Below are the code and all the weights of a small trained network. Each question names an input and a target symbol and asks about switching units off, where a switched-off unit gives its printed mean instead of its output.

import numpy as np


def w(rows, s, z=0):
    codes = np.array(rows[::2]) - 128.0
    scale = np.full(codes.shape[1], s)
    scale[-1] = z or s
    return codes * scale


def f(y):
    return y / 2 * (1 + np.tanh(0.7978845608 * (y + 0.044715 * y**3)))


def softmax(a):
    e = np.exp(a - a.max(-1, keepdims=True))
    return e / e.sum(-1, keepdims=True)


def log_softmax(a):
    a = a - a.max(-1, keepdims=True)
    return a - np.log(np.exp(a).sum(-1, keepdims=True))


def net(x, mask):
    ids = ['αβγεηθλμπστφψ'.index(c) for c in x.split()]
    T = len(ids)
    res = E[ids] + P[:T]
    q, k, v = (res @ M[0].T for M in (Q, K, V))
    z = softmax(np.where(np.tri(T) > 0, q @ k.T / 4**0.5, -1e9)) @ v
    res = res + np.where(mask[0], z, O[0][:, -1]) @ O[0][:, :-1]
    y = f(res @ A[0][:, :-1].T + A[0][:, -1])
    res = res + np.where(mask[1:13], y, B[0][:, -1]) @ B[0][:, :-1]
    return log_softmax(res[-1] @ U[:, :-1].T + U[:, -1])


Q, K, V, O, A, B = {}, {}, {}, {}, {}, {}
E = w([
[16,171,109,131],'α',
[115,156,129,20],'β',
[41,142,60,139],'γ',
[126,127,122,45],'ε',
[96,159,175,52],'η',
[116,162,140,75],'θ',
[106,126,150,50],'λ',
[93,174,190,113],'μ',
[19,145,123,159],'π',
[105,151,185,113],'σ',
[1,143,181,181],'τ',
[48,108,120,188],'φ',
[56,115,74,168],'ψ',
],0.02)
P = w([
[69,10,84,95],'0',
[96,163,101,107],'1',
[101,162,90,109],'2',
[104,160,96,112],'3',
[106,165,103,118],'4',
[92,181,132,108],'5',
[105,174,119,109],'6',
[111,174,113,107],'7',
[118,161,116,114],'8',
[116,160,116,116],'9',
[123,153,117,121],'10',
[128,143,112,123],'11',
[132,138,110,131],'12',
[137,134,113,132],'13',
],0.011)
Q[0] = w([
[37,116,95,126],'head 1',
[31,29,76,54],'head 1',
[2,79,35,202],'head 1',
[201,53,210,83],'head 1',
],0.0099)
K[0] = w([
[132,17,159,127],'head 1',
[141,8,115,88],'head 1',
[88,1,114,118],'head 1',
[171,189,111,123],'head 1',
],0.014)
V[0] = w([
[111,156,112,212],'head 1',
[175,134,144,109],'head 1',
[140,107,6,82],'head 1',
[172,21,141,210],'head 1',
],0.014)
O[0] = w([
[173,151,67,73,68],'head 1',
[165,85,135,243,13],'head 1',
[146,252,200,124,180],'head 1',
[100,155,45,166,2],'head 1',
],0.016,0.0088)
A[0] = w([
[235,128,176,41,106],'neuron 1',
[37,184,67,201,164],'neuron 2',
[18,121,155,218,217],'neuron 3',
[84,22,145,91,139],'neuron 4',
[94,217,106,186,26],'neuron 5',
[116,164,130,242,28],'neuron 6',
[52,196,82,148,235],'neuron 7',
[80,83,229,133,253],'neuron 8',
[188,163,91,49,205],'neuron 9',
[144,10,61,178,94],'neuron 10',
[183,239,185,153,69],'neuron 11',
[77,91,153,254,19],'neuron 12',
],0.0099,0.0034)
B[0] = w([
[102,106,61,188,198],'neuron 1',
[96,15,136,142,178],'neuron 2',
[100,185,127,177,187],'neuron 3',
[153,207,71,82,179],'neuron 4',
[216,70,146,105,167],'neuron 5',
[251,92,2,150,149],'neuron 6',
[127,40,166,161,204],'neuron 7',
[173,173,108,154,254],'neuron 8',
[96,156,187,140,180],'neuron 9',
[105,137,194,172,133],'neuron 10',
[166,97,48,82,213],'neuron 11',
[149,102,120,151,156],'neuron 12',
],0.0088,0.027)
U = w([
[125,239,145,68,149],'α',
[177,169,104,104,148],'β',
[198,115,145,68,87],'γ',
[193,76,84,124,1],'ε',
[90,176,179,181,90],'η',
[140,120,195,167,242],'θ',
[136,96,152,186,180],'λ',
[75,163,143,169,146],'μ',
[102,134,255,120,174],'π',
[82,114,148,201,161],'σ',
[103,103,71,130,110],'τ',
[131,57,172,163,72],'φ',
[182,68,165,102,70],'ψ',
],0.011,0.0046)

Each question gives the input, a string of symbols that net reads in full, and the target symbol t.
The units are the heads (4 rows each of Q, K, V and O) and the neurons (one row each of A and B). Each row of codes is followed by its name. A weight is (code - 128) times the scale printed after its matrix; where a second scale follows, it is the last column's (O, A, B and U).
mask holds one flag per unit, heads first, then neurons. A switched-off unit (its flag False) gives its mean, the last column of its rows in O or B, instead of its output. The means were averaged over made-up inputs and are rounded, as every weight is.
A unit's drop is (log p(t) with every unit on - log p(t) with that unit switched off) / (log p(t) with every unit on - log p(t) with every unit switched off).
The circuit of an input: a set's keep is (log p(t) with only the set's units on - log p(t) with every unit switched off) / (log p(t) with every unit on - log p(t) with every unit switched off). Starting from the 12 units with the biggest drops (on a tie, the unit counted first), units are removed one at a time, each time the one whose removal leaves the highest keep (on an exact tie, the one counted first), for as long as the keep stays at least 0.8.
units of the circuit, in order: the units of the circuit, biggest drop first
k most important neurons: the k neurons with the biggest drops, biggest first
drop of u: that unit's drop, to one decimal
input η β ε τ τ π, target η: units of the circuit, in order : [head 1; neuron 3; neuron 8]
input ε ε γ γ, target ε: units of the circuit, in order : [head 1; neuron 11; neuron 6; neuron 5]
input β π μ, target α: 3 most important neurons : [neuron 7; neuron 2; neuron 5]
input λ π η τ μ ε, target α: 4 most important neurons : [neuron 7; neuron 2; neuron 5; neuron 6]
input τ π τ λ π α ε π λ α τ τ β, target α: 3 most important neurons : [neuron 7; neuron 2; neuron 5]
input σ τ ε τ λ ε π η α, target σ: units of the circuit, in order : [head 1; neuron 11]
input φ τ τ φ ε π θ τ π α τ η τ τ, target φ: 2 most important neurons : [neuron 2; neuron 7]
input σ ε α τ π τ α ε π γ, target σ: most important neuron : [neuron 11]
input λ π λ ε λ π θ ε λ γ π π π α, target λ: 2 most important neurons : [neuron 3; neuron 6]
input γ π ε λ ψ τ, target γ: units of the circuit, in order : [head 1; neuron 11; neuron 5; neuron 7]
input ε τ τ τ π τ, target ε: 3 most important neurons : [neuron 11; neuron 6; neuron 5]
input σ φ π, target σ: 3 most important neurons : [neuron 3; neuron 11; neuron 2]
input ψ ε θ η τ, target ψ: 4 most important neurons : [neuron 11; neuron 5; neuron 7; neuron 2]
input π ε ψ τ α β ε η λ τ λ τ σ, target α: units of the circuit, in order : [neuron 7]
input η ε ε τ π τ β α ε τ π π, target η: 2 most important neurons : [neuron 3; neuron 11]
input ψ π π τ ε λ τ μ τ γ φ η ε ψ, target ψ: 3 most important neurons : [neuron 7; neuron 5; neuron 2]
input τ φ ε τ ε π γ σ, target α: 3 most important neurons : [neuron 7; neuron 2; neuron 11]
input ε φ β η θ τ ψ ψ, target ε: 3 most important neurons : [neuron 6; neuron 11; neuron 5]
input β α ε τ σ ε α τ γ, target β: 3 most important neurons : [neuron 11; neuron 6; neuron 8]
input τ φ τ α β φ ε τ π π τ π π, target τ: drop of head 1 : 2.8
input η π η β τ η τ τ π ψ, target η: drop of neuron 3 : 0.2
input π σ π ε, target α: drop of neuron 2 : 0.3
input α ε ψ ε φ μ τ σ λ, target α: drop of neuron 5 : 0.5
